The rows lie along a hidden order. The number after each row says roughly how far along it the row is, from 0 to 12. A new part has a new order.
[  7  11   5  -3  17 -20 -11 -12  -2 -22   1  -9  -8  29   5 -39  -9  12
  -6   4  23 -12  -5]
3
[ 16  10   6 -10  -8   3  -9   3  -1  -3  -6   0  -3  16  -3   7  -6   2
  18   7 -12   6  -2]
11
[  7   0  -3   1  13 -15  -8  -8  -3 -14  -6  -1  -5  26   2 -30 -12  15
   5  -3  20 -11  -4]
5
[ -8  17  13  -2  20 -24  -7 -19   1 -20   8 -15  -9  17   8 -46  -3  10
 -23   8  35 -16  -3]
0
[  3  -7  -6   4  13 -15  -3  -5  -1 -11  -9   2   3  20   0 -25 -17  17
  10 -11  23  -8  -5]
5
[ 23  30  23 -20  -7  -6  -9   6   6 -17  -2 -14   4  33  -4   4 -19   0
  24  12 -10  19 -10]
11
[ -5 -15  -2   6   8 -15   4  -1   0  -4 -15   6   6  10  -2 -15 -14  18
  26 -12  20  -8   0]
7
[ 4  3  6 -5 -5  0 -5  0 -1 -4 -2 -1 -3 10 -2  0 -6  5 19  0 -5  1  1]
9
[ 11  22  15 -15  -1   0 -11  -1   0 -13   1 -10  -5  20  -1  -4  -5   0
   5  10  -2   5   0]
8
[ -4  -9  -4   6  22 -30   1  -9  -3 -15 -12  -2  -2  20   4 -42 -12  20
   5  -9  38 -17  -2]
2
[  2   8   2  -1  13 -13  -8 -10  -2 -16   6  -9  -6  18   3 -29  -6   8
  -7   0  18 -10  -3]
3
[  1 -15 -26  11   3  20  -9  -6  -9   9   5  15 -11  -6   0  -2   7   5
 -19 -11  -3 -15   3]
5
[ 13  18   8  -8   8  -4 -15  -9  -2 -17   6  -9 -11  24   3 -20  -3   2
  -9  11   5  -5  -3]
6
[  4   0   3  -3   3  -7  -7  -5  -3  -9  -7   0  -5  16   0 -15  -7  11
  15   0   6  -7   1]
7
[  8   7   7  -5  -2  -2  -7   0   0 -10   0  -4   0  17  -3  -6 -13   8
  17  -2   0   2  -4]
8
[  7   0   5  -8 -13   7  -3   5  -3   5  -9   4  -5   0  -2  16   6  -2
  21   7 -17   3   6]
12
[-18 -24  -8  16  19 -30   7  -8  -2 -13  -5   1   7   7   2 -43 -17  25
  15 -25  41 -21  -1]
1
[  2   0  -4   3  14 -14  -3  -4  -1 -13  -2  -3   1  19   1 -25 -14  13
   1  -9  22  -7  -5]
4
[ 14  -1  -4   2  12 -14  -9  -5  -1 -14 -10   3   1  31  -1 -24 -22  18
  17  -6  15  -6 -10]
6
[ 16  21   6  -6   9  -2 -17  -9  -1 -19  11 -10  -9  28   3 -22  -9   2
 -11   7   3  -3  -8]
5
[ 16  23  13 -15   2   0 -14  -4  -1 -13  -3  -7  -9  23   1  -7  -2   1
   0  17   0   1   0]
9
[  3   6   1   0  14 -14  -8  -9  -2 -17   3  -8  -5  20   3 -30  -9  11
  -6  -2  20  -9  -4]
3
[ 18  27  14 -19  -2   9 -15  -1   0  -7  -3  -7  -9  21   0   6   2  -5
  -6  22  -8   8   1]
10
[  7   0  -5   1  -9  14  -4   6   1   1   9   3   7   7  -7  12 -14   3
  14 -14 -16   9  -8]
9
[  0  -7  -1   2   4  -8  -2  -2  -1  -6  -9   4   3  13  -1 -13 -12  14
  19  -8  11  -6  -1]
7
[ 12  12   4  -5   5  -6 -11  -3   0 -16   4  -6  -2  27  -1 -18 -16   7
   8  -2   6   0  -8]
6
[ -4   2  -5   2   7   1   1   1   1  -7  13  -7   7   3  -2  -7 -12   5
  -7 -17  11   2  -4]
4
[  4  14   8  -5   7  -7  -9  -6  -1 -17   9 -12  -5  20   2 -20  -6   4
  -4   2  10  -4  -2]
5
[  1  11  16  -9  -2 -11  -3   1   2 -15   1 -11   3  16  -2  -7 -12   7
  23   0   5   5  -1]
8
